In the rows, zero is written as 128.
Each row has two labels, one from each of two sets.
[149 117 127  53 112 137 127 131 112 144 104 142 116 123 231 135 140 127
 101 110 121 119 143 158 129 148 157 182 170 119 144  92  97 142 119 122
 140 136 108 112 148 126 138 125 126 114 129 116  48  71 124  73 132  93
 139 124 140 137 151 115]  <27> + A
[135 144 123 141 141 128 121 122 143 138 108 147 151 136 178 152 139 122
 127 132 125 124 125 155 127 147 109 168 148  99 133  60 147 132 115 133
 129 131  83 134 121 123 130 135 137 104 117 124 113 120 124  76 130 121
 101 145 142 120 146 145]  <27> + A
[138 113 127 146 119 118 109 121 139 122 122 128 181 125 105 165 135 124
 125 138 119 123  63 145 149 143  73 108 133 129 124 118 160 121 125 125
 128 147 111 113 107 125 105 157 132  92 133 118 138 134 134 129 116 127
 114 135 149  99 121 132]  <27> + A
[141 104 131  84 110 134 124 132 129 130 102 124 173 131 139 151 131 121
 120 126 108 128 131 158 141 132 112 148 151 124 130  84 130 121 123 111
 116 141 103 113 130 123 160 156 123 109 136 125  83 108 126 109 115 108
 109 124 144 117 111 128]  <27> + A
[144 120 123 128 114 138 119 120 141 143 128 136 176 124 115 131 142 123
 130 129 102 133 115 138 149 144 123 159 142 122 132  99 132 120 128 125
 122 134 111 138 148 120 178 146 139 105 129 126 101 141 127 100 128 125
 120 128 134 115 137 137]  <27> + A
[139  97 137  42 117 135 145 131 113 123 148 130 177 129  42 140 125 111
 125 139 154 116 147 152 148 104 114 108 121 125 140 136 123  93 155 106
 127 145 131 132 129 117 170 160 116 123 140 127 134 124 150 177 138 103
 125 113 135 136  68 167]  <27> + G
[117  92 131 113 120 147 133 132 109 126 138 124 164 137  49 135 132 116
 127 136 134 123 132 115 136 111 105 120 131 127 118 145 131 105 133 104
 133 137 143 147 105 118 174 148 132 126 134 129 129 121 130 172 123 124
 119 118 105 124  95 133]  <27> + G
[114 139 132 116 116 136 130 138 122 124 121 146 186 133  34 137 127 121
 137 121 135 112 143 137 158 102  89 124 124 137 108 183 143  62 125 120
 134 136 113 134  87  78 149 156 122 120 141 131 122 125 135 168 121 123
  48 131 103 129  96 128]  <27> + G
[138 154 128 133 122 137 112 131 124 129 112 154 167 139 111 152 130 124
 134 122 108 114 132 134 149 128 123 157 135 121 110 105 136 119 127 126
 123 134 110 123 118 117 126 168 123 109 117 129 125 132 140  97 127 135
 109 138 135 110 154 141]  <27> + A
[139 125 126  72 113 126 123 144 118  50 124 111 162 134 118 149 134 122
 118 121 117 124 116 151 146 140 122 151 139 136 121  91 130 123 132 110
 121 143 106 134 136 112 167 149 124 106 123  94  98 128 133 125 120 105
 122 127 142 122 134 149]  <26> + A
[121 140 117  81 148 127 125 127 117 113 141 124 130 131  56 152 112 120
 130 133 156 121 137 124 128  98 140 117 103 124 127 171 122 106 131 133
 147 133 157 125 108 121 128 128 108 132 135  90 160 130 135 163 116 117
 139 120 124 134  99 171]  <26> + G
[128 100 124  56 145 123 152 122 112 113 156 128 113 133  72 126 129 130
 128 141 146 127 149 120 134  84 139  88 103 122 130 151 103 124 124 120
 134 115 169 124 152 129 131 104 120 142 143 132 162 142 138 183 169 126
 132 106 143 132 105 155]  <23> + G
[149  91 144  25 119 110 134 133 115 125 141 135 156 151 148 143 132 114
 110 125 140 127 145 155 138 133 138 160 149 119 136  79 115 131 126 102
 144 151 102 150 144 115 175 149 119 116 143 133  78  91 132 121 119  88
 130 118 143 125 119 161]  <27> + A
[137 164 125  80 141 126 127 137 130 134 115 134 108 127 220 137 123 130
 118 140 182 124 150 151 102 137 144 199 144 128 148  92 131 150 134 124
 146 141 117 120 131 142 105 126 125 133 146 121  89  92 127  98 126  90
 131 134 134 137 123 177]  <26> + A
[151  88 141 104 131 128 129 125 129 132 132 127  90 128 216 123 130 121
 109 129 140 134 133 129 123 150 130 128 137 117 142  64 122 171 123 122
 129 112 130 118 169 142 113 113 146 131 130 124 103  91 121 117 117 113
 129 117 155 123 133 126]  <23> + A
[145 173  96  97 156 129  92 132 138 128 154 133 146 134 150 168 134 113
 118 159 145 116 130 140 133 136 144 158 118 118 109  42 147 125 138 119
 142 146 100 122 137 110 112 160 120 103 116 120 156 136 127  61 125 106
 114 143 141 105 154 228]  <26> + A
[133 156 125 135 127 126  97 139 136 136 108 134 145 123 173 129 141 118
 114 125 111 139 135 139 136 153 139 180 156 124 129 100 129 137 139 130
 126 127 100 146 142 131 171 125 136 118 127 125  69 121 116  77 129 118
 127 135 144  95 150 139]  <27> + A
[166  93 147  48 125 123 122 131 114 114 103 135 114 147 252 157 136 116
  84 122 135 140 146 169 123 149 131 179 167 116 146  32 112 155 112 106
 124 162 109 123 163 138 105 138 144 107 140 111  66  84 129  71 129  84
 127 118 170 113 156 139]  <27> + A
[141 110 136  84 128 131 124 128 129 129 125 137 111 130 205 122 145 113
  96 120 125 126 135 144 116 158 157 151 141 123 139  65 115 162 132 126
 129 143 111 144 163 121 154 137 113 123 122 126  79 112 128  92 128 102
 131 122 154 128 141 149]  <27> + A
